Here is a tiny trained network, its code and every weight. The questions are about switching its units off for an input and a class, where a switched-off unit gives its printed mean instead of its output.

import numpy as np


def w(rows, s, z=0):
    codes = np.array(rows[::2]) - 128.0
    scale = np.full(codes.shape[1], s)
    scale[-1] = z or s
    return codes * scale


def f(y):
    return y / 2 * (1 + np.tanh(0.7978845608 * (y + 0.044715 * y**3)))


def log_softmax(a):
    a = a - a.max(-1, keepdims=True)
    return a - np.log(np.exp(a).sum(-1, keepdims=True))


def net(x, mask):
    res = np.array(x, float).reshape(1, 7) / 4 @ E
    y = f(res @ A[0][:, :-1].T + A[0][:, -1])
    res = res + np.where(mask, y, B[0][:, -1]) @ B[0][:, :-1]
    return log_softmax(res[-1] @ U[:, :-1].T + U[:, -1])


A, B = {}, {}
E = w([
[128,127,128],'x0',
[122,119,121],'x1',
[13,251,85],'x2',
[131,133,131],'x3',
[192,177,2],'x4',
[127,127,127],'x5',
[130,132,130],'x6',
],0.0093)
A[0] = w([
[174,139,154,142],'neuron 1',
[218,174,6,21],'neuron 2',
[253,32,157,154],'neuron 3',
[130,129,126,185],'neuron 4',
[72,119,188,42],'neuron 5',
[140,125,89,13],'neuron 6',
[55,212,109,152],'neuron 7',
[80,194,116,151],'neuron 8',
[79,90,232,2],'neuron 9',
],0.021,0.0028)
B[0] = w([
[121,123,92,147],'neuron 1',
[187,71,253,244],'neuron 2',
[64,182,28,255],'neuron 3',
[111,104,119,132],'neuron 4',
[171,99,166,176],'neuron 5',
[120,144,170,145],'neuron 6',
[79,152,42,226],'neuron 7',
[112,158,65,199],'neuron 8',
[187,92,232,206],'neuron 9',
],0.022)
U = w([
[117,165,3,4],'0',
[214,77,204,252],'1',
],0.012,0.00034)

Each question gives the input, the list of numbers given to net, and the class t.
The units are the neurons (one row each of A and B). Each row of codes is followed by its name. A weight is (code - 128) times the scale printed after its matrix; where a second scale follows, it is the last column's (A, B and U).
mask holds one flag per neuron, in row order. A switched-off neuron (its flag False) gives its mean, the last column of its row in B, instead of its output. The means were averaged over made-up inputs and are rounded, as every weight is.
A unit's drop is (log p(t) with every unit on - log p(t) with that unit switched off) / (log p(t) with every unit on - log p(t) with every unit switched off).
unit that matters most: the unit with the biggest drop
top k neurons: the k neurons with the biggest drops, biggest first
drop of u: that unit's drop, to one decimal
input [7,5,-6,-1,3,-8,7], class 0: unit that matters most -> neuron 3
input [-8,-2,4,4,-5,-1,-2], class 1: top 2 neurons -> neuron 3; neuron 9
input [8,3,-6,-3,7,-7,-1], class 1: top 2 neurons -> neuron 2; neuron 7
input [1,-8,-5,4,6,1,-7], class 1: top 3 neurons -> neuron 2; neuron 7; neuron 8
input [5,5,1,6,-2,-6,1], class 1: top 3 neurons -> neuron 3; neuron 7; neuron 8
input [4,-2,-3,6,4,4,7], class 1: top 2 neurons -> neuron 2; neuron 7
input [-3,2,-5,-7,-3,-1,-8], class 0: top 2 neurons -> neuron 3; neuron 2
input [-8,2,3,-8,7,4,-6], class 1: drop of neuron 2 -> 1.5
input [1,7,-4,-5,-3,-3,-8], class 0: drop of neuron 3 -> 2.4
input [7,5,-7,-3,3,1,6], class 0: drop of neuron 3 -> 2.9
